Below is a small trained network, with its code and all its weights. Each question gives an input and a class and asks what happens when units are switched off, that is, made to give their printed mean instead of their output.

import numpy as np


def w(rows, s, z=0):
    codes = np.array(rows[::2]) - 128.0
    scale = np.full(codes.shape[1], s)
    scale[-1] = z or s
    return codes * scale


def f(y):
    return y / 2 * (1 + np.tanh(0.7978845608 * (y + 0.044715 * y**3)))


def log_softmax(a):
    a = a - a.max(-1, keepdims=True)
    return a - np.log(np.exp(a).sum(-1, keepdims=True))


def net(x, mask):
    res = np.array(x, float).reshape(1, 7) / 4 @ E
    y = f(res @ A[0][:, :-1].T + A[0][:, -1])
    res = res + np.where(mask, y, B[0][:, -1]) @ B[0][:, :-1]
    return log_softmax(res[-1] @ U[:, :-1].T + U[:, -1])


A, B = {}, {}
E = w([
[254,87,159],'x0',
[129,128,128],'x1',
[122,85,18],'x2',
[126,129,128],'x3',
[129,128,129],'x4',
[68,41,140],'x5',
[127,128,128],'x6',
],0.0092)
A[0] = w([
[141,114,59,74],'neuron 0',
[90,156,117,66],'neuron 1',
[200,97,169,137],'neuron 2',
[106,133,219,135],'neuron 3',
[95,90,140,104],'neuron 4',
[119,73,141,122],'neuron 5',
[188,123,105,71],'neuron 6',
[141,93,51,59],'neuron 7',
[139,111,66,71],'neuron 8',
[125,141,175,64],'neuron 9',
[63,170,58,168],'neuron 10',
[211,67,97,85],'neuron 11',
[129,118,55,55],'neuron 12',
[127,116,86,254],'neuron 13',
[80,170,126,112],'neuron 14',
[171,198,89,71],'neuron 15',
[162,86,163,48],'neuron 16',
[40,156,136,101],'neuron 17',
[162,74,92,10],'neuron 18',
[77,149,132,37],'neuron 19',
[97,149,107,151],'neuron 20',
[141,135,57,126],'neuron 21',
[160,144,212,67],'neuron 22',
[67,54,186,127],'neuron 23',
[165,102,145,63],'neuron 24',
[92,8,164,135],'neuron 25',
[170,140,129,165],'neuron 26',
[107,156,195,85],'neuron 27',
[183,118,195,99],'neuron 28',
[112,229,216,205],'neuron 29',
[159,236,99,78],'neuron 30',
[211,114,149,53],'neuron 31',
[100,147,98,55],'neuron 32',
[159,192,101,66],'neuron 33',
[141,160,151,87],'neuron 34',
[108,157,213,84],'neuron 35',
[85,157,110,77],'neuron 36',
[122,56,152,233],'neuron 37',
[133,88,124,63],'neuron 38',
[46,113,166,213],'neuron 39',
[110,139,202,93],'neuron 40',
[168,222,115,107],'neuron 41',
],0.012,0.0065)
B[0] = w([
[90,69,146,152],'neuron 0',
[65,123,228,139],'neuron 1',
[142,177,158,205],'neuron 2',
[99,26,59,196],'neuron 3',
[89,190,128,147],'neuron 4',
[104,211,114,150],'neuron 5',
[100,104,149,151],'neuron 6',
[71,65,151,159],'neuron 7',
[12,21,127,146],'neuron 8',
[9,43,124,133],'neuron 9',
[211,111,178,232],'neuron 10',
[121,155,237,191],'neuron 11',
[96,87,134,150],'neuron 12',
[219,80,114,215],'neuron 13',
[167,139,204,167],'neuron 14',
[5,172,76,162],'neuron 15',
[39,157,176,143],'neuron 16',
[158,145,193,200],'neuron 17',
[46,122,175,135],'neuron 18',
[19,112,195,139],'neuron 19',
[167,124,180,163],'neuron 20',
[131,69,114,168],'neuron 21',
[113,119,115,174],'neuron 22',
[88,174,67,206],'neuron 23',
[49,148,183,136],'neuron 24',
[81,191,90,215],'neuron 25',
[142,103,124,168],'neuron 26',
[103,52,115,161],'neuron 27',
[131,144,122,186],'neuron 28',
[200,81,101,255],'neuron 29',
[82,189,113,179],'neuron 30',
[98,127,176,175],'neuron 31',
[51,110,188,132],'neuron 32',
[3,185,87,147],'neuron 33',
[75,113,97,132],'neuron 34',
[80,24,105,176],'neuron 35',
[100,110,205,149],'neuron 36',
[192,186,88,216],'neuron 37',
[40,174,141,122],'neuron 38',
[206,181,122,238],'neuron 39',
[89,63,101,165],'neuron 40',
[85,141,87,183],'neuron 41',
],0.0062,0.0084)
U = w([
[138,145,128,254],'0',
[73,47,120,42],'1',
[96,169,254,36],'2',
[41,228,67,52],'3',
[160,145,120,176],'4',
[160,150,117,153],'5',
],0.014,0.0094)

Each question gives the input, the list of numbers given to net, and the class t.
The units are the neurons (one row each of A and B). Each row of codes is followed by its name. A weight is (code - 128) times the scale printed after its matrix; where a second scale follows, it is the last column's (A, B and U).
mask holds one flag per neuron, in row order. A switched-off neuron (its flag False) gives its mean, the last column of its row in B, instead of its output. The means were averaged over made-up inputs and are rounded, as every weight is.
A unit's drop is (log p(t) with every unit on - log p(t) with that unit switched off) / (log p(t) with every unit on - log p(t) with every unit switched off).
The circuit of an input: a set's keep is (log p(t) with only the set's units on - log p(t) with every unit switched off) / (log p(t) with every unit on - log p(t) with every unit switched off). Starting from the 12 units with the biggest drops (on a tie, the unit counted first), units are removed one at a time, each time the one whose removal leaves the highest keep (on an exact tie, the one counted first), for as long as the keep stays at least 0.8.
circuit, biggest first: the units of the circuit, biggest drop first
most important unit: the unit with the biggest drop
k most important neurons: the k neurons with the biggest drops, biggest first
drop when u is switched off: that unit's drop, to one decimal
input [7,-3,-8,-7,-6,2,4], class 1: most important unit -> neuron 3
input [8,6,-3,-1,1,2,-1], class 2: circuit, biggest first -> [neuron 11; neuron 31]
input [5,-4,-5,-4,5,8,-5], class 3: 2 most important neurons -> [neuron 25; neuron 23]
input [8,4,-3,-3,-7,-1,-8], class 2: circuit, biggest first -> [neuron 11; neuron 31]
input [2,3,5,6,7,-8,5], class 3: circuit, biggest first -> [neuron 15; neuron 33]
input [-2,-7,8,1,-7,1,-5], class 1: circuit, biggest first -> [neuron 8; neuron 7]
input [-2,-4,-6,-4,-8,8,4], class 3: circuit, biggest first -> [neuron 23; neuron 25]
input [-2,6,-7,-5,-2,5,-2], class 1: 4 most important neurons -> [neuron 3; neuron 35; neuron 40; neuron 27]
input [-8,7,6,-5,2,7,8], class 2: 2 most important neurons -> [neuron 10; neuron 17]
input [-4,1,8,-5,1,0,-2], class 1: circuit, biggest first -> [neuron 8; neuron 7]
input [-5,-3,3,-4,6,7,-6], class 3: 4 most important neurons -> [neuron 25; neuron 23; neuron 29; neuron 4]
input [3,4,-7,0,-7,-7,8], class 1: 2 most important neurons -> [neuron 29; neuron 35]
input [-5,8,0,-7,0,6,-3], class 4: 2 most important neurons -> [neuron 10; neuron 39]
input [-7,8,6,2,2,2,-3], class 4: circuit, biggest first -> [neuron 10]
input [6,-4,3,1,-3,-2,8], class 2: 2 most important neurons -> [neuron 11; neuron 29]
input [-5,1,-8,1,-1,-8,-8], class 1: 2 most important neurons -> [neuron 29; neuron 35]
input [6,6,5,-5,-3,-5,8], class 2: drop when neuron 34 is switched off -> 0.0
input [-1,7,7,0,-7,-4,8], class 1: drop when neuron 8 is switched off -> 0.2
input [2,-6,2,0,-2,7,-8], class 3: drop when neuron 10 is switched off -> 0.1
input [2,0,0,0,-1,-6,-2], class 3: most important neuron -> [neuron 15]
